Each row has a class, written as a number after it.
[  56  165  -84  275   53 -388  276  106 -197 -435  256  -67   97  -30
 -284 -544 -122 -371   51  407  230 -182  130  258   22 -313  439 -229
  110  265  213 -190  393 -677 -326 -398 -270   24] | 2
[-320 -400   57 -157   97  156  197 -103   11  148 -307  190 -279   11
  133  260  116   67  318 -246 -231  114 -288 -148  -86  175 -266  -25
 -186  -71 -154 -113  -17  517  180  241   41  132] | 5
[-204  -27  212  157 -370 -439 -250  169 -134   -9   44   88  148  -61
   35  296   49 -173  -17  -20   40 -201  -32   35  -82 -262  247 -258
 -344    8 -235  392  494  163   53   -6   13 -191] | 8
[ 374   87   23  -52   45  -76 -157   29   44  -61  154  -92  -13   42
   31  102  168  172 -223  121   23  286   85  -88  -28 -159   19  245
   96   47  237  610  -80   42 -242  -26  -12   32] | 3
[ 274  108  -32  101   45  355  -22 -122  571  389  101 -128   86   -2
  163  -74 -221  116 -440    5  142 -176   57   56 -289 -118   64  508
  354   10   50  216 -174 -157 -234 -749 -271   91] | 0
[ 321  354   55  -83 -287 -380 -247  -49   67    4  319  -65  467 -222
   -8  160  108  153 -446  249  170   11  398 -112  149 -568   62  136
  -40   31  131  475   -6 -135  -27   67  -93  -64] | 1
[-299 -206  -43   30  261  -47  391   -8  170 -269 -118  -21 -311  243
  143 -443  251 -499  288  403  -37 -181 -319   50 -264  205  197 -324
   56  224   72 -462  133 -101 -246 -820  137   -1] | 1
[ 260  334  -25  -83   30 -349   54  -82  281  -13  454 -204  336 -155
  -94  -32  148  194 -176  280  123   59  378 -123  184 -571  181  202
  112   96  367  399 -136 -358   29   55  135  -55] | 3
[ 218  -36  -67  102  124 -126   40  162  253 -198  335  -14 -262   -7
  -58 -129  258  -16 -137  399   25  207   87    4   26 -284  161  -66
   69  288  270  453  198 -319 -329 -106 -137  -45] | 3
[-193  -56  -67 -131  223 -185  321  -32 -362 -536  -15   73 -270   55
  -55 -353  162 -315  321  174  -25   41 -149   88  -29   -7  104 -409
  -97  153  116 -410  118 -219 -103  -31  -59  112] | 1
[-422 -309  155  443 -437  118 -217   26  -38   92 -181    0   10 -195
   81   88 -148 -458  456 -157  -64 -309 -229  175 -157  367  268 -152
 -390  -71 -425 -118  505  -31  -43   19   21 -349] | 6
[ -65 -157  135   14   26  322 -154   -6  201  262 -146   55 -244  161
  235  238 -149   15 -244 -298   14 -160 -309   43 -518   31   88  107
   80 -104 -308  115   56  240  -77 -522 -188   74] | 0
[ 102  177  149   67 -181 -148 -382  -21  720  569  -91 -263  531   -3
   39  364   69  288 -102  120  -81 -319   20 -177 -350 -521   31  331
  125 -124 -234  608  -97  336   26 -699  201   23] | 6
[-363 -450   86  404   65   39  140  208  318   -8 -136   55 -452  265
   91 -105   96 -491  313  182 -144 -203 -414  182 -308  321  303 -309
  -87  198 -192 -109  531   77 -272 -732  112 -161] | 8
[ 147  262  204  -72 -247 -635 -264  203 -115 -101  327   36  295  -18
   -7  266  256   41 -443  275  197    2  295  -75  143 -613  168 -179
 -177   69  126  633  212   76   48  -21  171 -187] | 6
[-208 -217  -89  -22 -120  112   18  -61 -150  262  -72   89 -134 -110
   38  350  -43   62  383 -292 -112  292  -48 -113  291   62  -50  274
 -273  -98  263  301  -85  342  274  889 -224 -266] | 3
[-248 -278  -30  252    7  316    3   35  625  419  -42  -51 -200  157
  257  126   28 -281  127   91  -86 -119 -282  -36 -116  221  184  286
   92  100  150  308   73  267  -72 -473 -107 -355] | 6
[-131 -120 -135   46   44  308  142 -105  590  422  106   -7 -102    3
  220   89  -32  -34    3    0   12  -46  -54  -87   33    6   44  386
  140   75  310  311 -151  115   56 -134 -229 -255] | 3
[ -33 -155   57  225    5  186 -120   74   40    1  -33   -9 -280   84
   55   -1 -158 -172  -17 -159   -1  -68 -221  185 -295  160  229   15
   15   28 -192   33  277 -108 -226 -257 -237  -31] | 8
[-115  112  -30 -158   84 -194  215 -189  -77  -64 -131  -45  178  -29
   12 -218   65 -103  154  173   21  -98  -69  -35 -104 -229   21   63
   41    9   98 -252  -87   90  -65 -311 -132  232] | 2
[ -76   21  -70 -147  143   25  284 -231  206  -65  269 -133  -54 -124
  166 -173  124 -102  194   97   48  111  108  -83  202   16  152  143
  -35   99  373 -193 -204 -297   64  302  205 -183] | 0
[ -80  -91 -125  168  117  124  391  -36  281  -64  302   51 -264  -94
   65 -430 -134 -337    4  202  113  -41  116  209  155  109  316   75
   62  275  268 -246  228 -614 -162 -121 -231 -152] | 3
[  22   38  -37 -522  392 -111  617 -222  379   63   84  111   67   98
  304 -249  214    7 -264  280   91  101  127 -210  261    8 -252  368
  176  147  536 -274 -451  177   68 -225  215  268] | 5
[ 111  238 -111 -149  124 -113  271 -252  265  114  -30 -133  363  -86
  -31 -339    0  116 -129  281  107 -191   32  -68 -201 -448  -87  282
  304   45  176 -107 -238  -78 -184 -649 -238  356] | 7
[ -32  -82   77   94 -314   30 -317  -15   45 -116    1  -32  -18 -159
   90  217  135 -130   98   77  -51  -35  -16  -32 -131   13  105 -214
 -254  -33 -251  204  189  -44  -31   69   55 -196] | 7
[  14   78  -95   61  132  -35  403 -142  833  213  449 -247  170  -60
  244 -413  139 -242  -25  470  151 -136  206  -27  203   72  340  428
  193  271  544  -78 -159 -402 -192 -439  250 -226] | 5
[ -17  -68 -236 -119  166  238  390 -264  442   92  255  -77   -2  -93
  210 -207   55 -223  139  180    6  227  174 -111  551  376    8  659
  109  170  778  -41 -347 -137  -14  401 -105 -236] | 4
[ -92  -60   90   54 -115  142  -97 -155  191  622 -322   52  245 -200
  -47  241 -328  444  -11 -335  -91 -174 -115  -69 -333 -410 -227  385
   52 -195 -396  130  -39  353  117 -171 -336  311] | 5
[-442  -76   59  -82 -117  180  268 -179  268  217   46  159  -63  -69
  470 -140 -210 -446 -150 -137  183 -399  -85  144  -13  333  200   15
 -153   37  -95 -599  101  -87  178 -196  -67 -192] | 8
[-238 -214   77  157 -255  192 -116    5  212   64  -13   37 -155  -93
  266   42   -3 -366   71   17  -16 -182 -143   99 -115  311  233 -109
 -231   40 -224  -92  295  -79  -96 -157   20 -269] | 0
[  51  138   71  -57  -40 -641  -55  111 -436 -262 -145  -14  275   19
 -286   13  175   63  208  208  -45   16   23  -47  -68 -566   39 -206
  -89    6  -19  307  232  215  -59 -127  -19  228] | 0
[-483 -224  -45 -192  198  149  491 -219  283    6   86   50 -283  -13
  313 -164   60 -369  361  -90  -21  -82 -102   15  157  450  142  -55
 -161   77  195 -613 -111 -155  213  329  281 -241] | 2
[  15   71  -84  123  -48   85  -56 -112  482   34  292 -201  -86 -100
   23  -47   94  -12   32  228   28  -55   22  -21 -175 -257  303  -17
   77   78   86  148    6 -393  -71 -149  -15 -191] | 7
[  21   69  -43 -209   44  124   24 -299  657  316   70 -227  181 -146
  228   58  208  168   94  137  -69  -41   59 -238  -71 -122  -56  360
   65  -50  127   76 -408   69   84 -104  179  -42] | 7
[ 191   24  -74   11    8  593 -140 -305  180  265  -27  -74 -112 -197
   78    7 -338  261 -198 -314  -19   44  -15   57 -337   -6  -73  394
  182 -131 -178  -38 -246 -243 -111  -49 -425  120] | 7
[ 442  193   97  215  -94  -92 -365  144  160  187  156 -193  176   38
  -87   98  -63  205 -357  125  120  101   88   53 -190 -421  136  359
  171   27  101  737   58  -96 -431 -394 -159   35] | 4
[-215  -45   43 -364 -123  -58  114 -247 -194  -61  -33  164   28 -209
  277  160  126  -64   78 -165    3   48   91 -134  211  145 -169  -30
 -347  -93   -6 -188 -114  250  355  616   83  -93] | 8
[ -77 -204   99   26  -49 -121  -62    4  306  311 -323   26  132   84
   46  263  114  119  119   34 -228  -56 -218 -153 -193 -107 -165  172
   -3  -19 -208  339  138  582  -71 -351    6  157] | 1
[-570 -385  164 -253  -11   69  121 -133  282  299 -326  126 -172  103
  375  464  219  -84  501 -301 -294 -123 -317 -211  -99  323  -91  -76
 -350 -126 -186    1  -48  710  463  103  450 -210] | 4
[  81   56 -152  -51  145  -26  387 -221  -95 -250   18  -90   78 -156
  -77 -454  -26 -107  190  222   66  -23   48    6  -17  -79   34   77
   74  122  216 -361  -75 -348 -179 -151 -210  213] | 8
[ 109  199 -174  111   67 -162  222 -145  -94 -283  151 -142  187 -222
 -246 -527 -133  -78  119  301  156  -72  137  111  -44 -359  180   57
  138  146  202 -248   66 -621 -266 -148 -368  177] | 7
[ 155  -43 -103   71   79  165  -38  -68  793  279  181 -211   59   74
  155  121  245  -35  -64  341 -102  109   29 -205  115  -76   27  526
  268  158  473  696 -201  121 -186 -368  -37 -231] | 1
[-153  -88 -150  -28  215  137  502 -213  143 -188 -119 -108   -7   49
  105 -568   91 -445  297  389  -55 -125 -125   65  -50  327   69   27
  119  191  195 -661  -64 -187 -279 -594   29  147] | 5
[ -18   74 -134 -186  155   76  327 -316   99   23 -147  -53  147 -135
   61 -349  -16    8  111  154   38  -78  -28  -80 -105  -92 -148  231
  129    4  108 -430 -295  -58  -42 -262 -204  262] | 2
[  18 -122   47  260 -435 -171 -536  116 -217 -396   79 -103 -150 -253
  -83  202  378 -150  454  252 -131  249  -56  -73  -16  -25  203 -326
 -440    8 -109  514  336 -125 -196  613   80 -332] | 5
[ -25 -114  -44 -206  124  134   50 -167  599  464  -81  -93  135   75
  281  281  223  115   30   59 -170  125  -38 -332  140   33 -221  608
  132  -10  363  508 -378  611  149 -100   22 -119] | 7
[-346 -319   18  -60  248  153  535 -115  545  325 -130   94 -117  127
  328 -199   13 -311   45   87  -30 -181 -168   -7    8  369  -19  289
   52  133  141 -393  -30  187   -1 -530   92   31] | 1
[  50 -145   11  -28  146  638  -83 -196  481  212  -80  -82 -328   89
  335   -4  -31  -10 -251  -80  -35  -37 -264  -18 -460  237  -37  249
  252  -23 -145  -37 -229   12 -205 -552 -145   50] | 7
[ 609  179  -70  117  -91  474 -359 -243   78   65  165 -195    6 -356
 -167  114 -241  598 -345 -188   52  220  172  -35 -334 -474 -107  358
  264  -94 -179  515 -197 -471 -277    0 -484  186] | 2
[  32   37   14  -77  -57 -103  -63 -147  389  227   34 -180  250 -127
   70  165  202  191  227   64 -112   18   53 -202   -5 -212  -37  271
  -46  -23   78  345 -147  148   29  168  189  -70] | 3
[ -45 -101   22 -188   97 -145   -9  116  373  213   74  -23  -25  247
  233  357  357  -85  -59  201  -86  214  -16 -261  283  -40  -36  278
  -18   90  523  722 -149  549  136  126  125 -256] | 4
[-342 -398 -274   33  226  564  442 -201  687   34  180    4 -561   13
  389 -194  129 -542  363  155 -119   61 -134   14  236  717  179  244
    5  241  495 -157  -86 -213  -34  134 -116 -473] | 1
[  24 -234  -13  432  -92  512 -480   29  272 -103  -60 -166 -552   85
   42   49  -24 -239  161   51 -195  -10 -371  176 -583  231  359 -166
   83   35 -365  234  382 -253 -477 -499 -244 -230] | 6
[ 101  -36   -8  141   35  223 -134   70   14  -67  132  -22 -368   31
   11  -42  -98  -78  -49  -24   46   87  -44  176 -158   29  239  -27
   32   59   31  124  116 -310 -228  -12 -230 -115] | 4
[  46  125   49  137  -97 -110 -115  -98  597  375  187 -291  342 -153
   58   11  101   91   27  213   52 -129   78 -125  -58 -320  158  417
   83    7  158  305 -163 -109 -124 -262  183 -134] | 6
[ -42  108   43 -384  117 -282  176 -160  324  198  104  -66  248   45
  174  212  262  179  -57   43  -39   10   97 -262   79 -280  -84  184
  -11  -17  242  186 -307  324  248   80  284   30] | 7
[  32   93 -111 -176  112 -100  411 -348  -68 -134  -95 -143  362 -192
  -16 -395   33  -52  256  236   39  -38   97  -93   95  -56 -101  276
   76   33  260 -413 -203  -72  -88  -96  -80  266] | 5
[ 140  135  221   96 -215 -211 -496  127  516  561  -35 -194  408   26
  -23  553  123  399 -167   11 -119 -183  -53 -198 -392 -693   47  176
   60 -123 -291  890   46  460   34 -533   89   34] | 5
[-392 -287  144  -68 -207 -109   67 -139  -51 -111 -146   59   52 -123
  288  141  200 -403  487  -53  -99  -59  -86  -99  229  518   34  -33
 -466  -70  -17 -235  108  296  211  432  341 -259] | 1
[ 459  423  -82 -183  -13 -191  -69 -319  108  237  -76 -219  671 -261
 -214  -73  -39  635 -173  183   64  -21  236 -246 -282 -899 -264  506
  296  -93   57  360 -387   94 -126 -480 -351  484] | 4
[  97  -55 -141   66  146  464   46 -172  318   16  186  -66 -390  -26
  206 -159 -146  -99 -180  -30   61   41  -85  119 -203  151  184  226
  196   77  100  -70  -27 -360 -267 -166 -401  -44] | 0
[ 240 -159   16  454 -235  428 -682  -47  327   81 -192 -304 -149  -46
  -98  267   16  124  184   31 -262   79 -309   -3 -619  -38  106  145
  105  -98 -397  570  161  -11 -518 -373 -235   -3] | 7
[ -94  -80 -103   -4  181  174  385 -107  623  421  174  -73  145   99
  271  -90  -53 -239 -136  119  105  -68   48  -66  299  165   83  642
  242  153  598   47 -251  121   -1 -317  -74 -193] | 0
[ -36  254   97 -346  -27 -120   -5 -267  360  443   68  -72  352 -128
  169  321   59  418 -200 -147   34 -116  138 -245 -101 -552 -108  324
   20 -141    6  270 -342  277  344   -9  146   73] | 8
[   4   74 -142 -166  153   71  289 -139  416  220  271  -16   90   41
  178   28  112  -51 -154  146   79  106  183 -142  351  -56  -21  452
  172  127  655  263 -328   76  109  114  -59 -222] | 3
[  43   38  108   41 -253 -163 -146   42  204    3  182  -22   98 -105
  183   95  158 -149 -156  235   79  -74  116  -43   56 -152  176  -20
 -161  103   22  403  205  -24  -44 -153   68 -221] | 8
[-240 -115  159  -93 -112  108 -171   -6  -76  527 -360  247  -64 -119
  -25  448 -309  463  -50 -599  -67 -153 -200  -10 -401 -439 -222    9
 -140 -254 -573  168   81  440  345   19 -320  234] | 8
[-339 -423   38  -84   51  354  161 -261  312  376 -434  117 -247  -44
  249  188   41   79  377 -242 -293  -30 -307 -151 -246  297 -276  226
 -131  -95 -272 -151  -79  520  116  -59   30   75] | 8
[-403 -293 -138    7  107  381  368 -127  280  208   94   92 -349  -21
  288  -55 -113 -392  313 -135   16   29 -112   48  322  484  147  290
  -89  101  449 -202  -50  -33  128  438 -166 -424] | 6
[-286 -160  -63   87 -109  191  321 -138  -70 -321  254  107 -229 -176
  201 -319 -128 -546  133   49  168  -54   81  207  247  464  291 -158
 -260  188  160 -534  277 -559  -12  361  -31 -337] | 4
[  54   72  140 -152 -168 -309 -113   70 -129 -220  174   73   85  -59
  119  181  254  -90 -123  158   88   43  155  -89  100 -196   79 -240
 -246   39   36  260  111   90  108  137  158 -111] | 5
[-504 -671   72  530  -25  303   94  108  266   49 -289   16 -507   45
  145 -173    7 -603  808   24 -276 -141 -505  206 -163  735  243 -137
 -236  158 -231 -221  512   50 -331 -187  119 -321] | 6
[  -7  222  -80 -150    1 -165  119 -200 -201  -53 -109   34  229 -103
 -144 -117 -147  163  -20  -46   42 -192   -9   15 -282 -491  -24  -51
   82  -54 -153 -171   -9  -36   64 -260 -402  315] | 1
[  21   63   45 -102  -67 -462  -91   16 -498 -295 -188    4  130 -102
 -254  122  189  173  340   67 -116  112  -45 -100  -98 -501  -66 -272
 -191  -45  -91  364  183  224    0  222 -100  196] | 2
[  86  -41  -31    3  139 -178  256  -13  423   -9  147  -41   15   14
   94 -207  261 -104   10  475  -31  142   96  -73  229  -29   36  315
   63  265  437  275   27  -30 -266 -179  112  -25] | 2
[  -7 -279  -70   84  -71  297 -451  -13  502  301 -216 -167 -220   72
   63  552  385  181  377   81 -438  286 -203 -314 -120    4 -193  224
  -33  -75   50  896 -197  559   24  143   35 -292] | 7
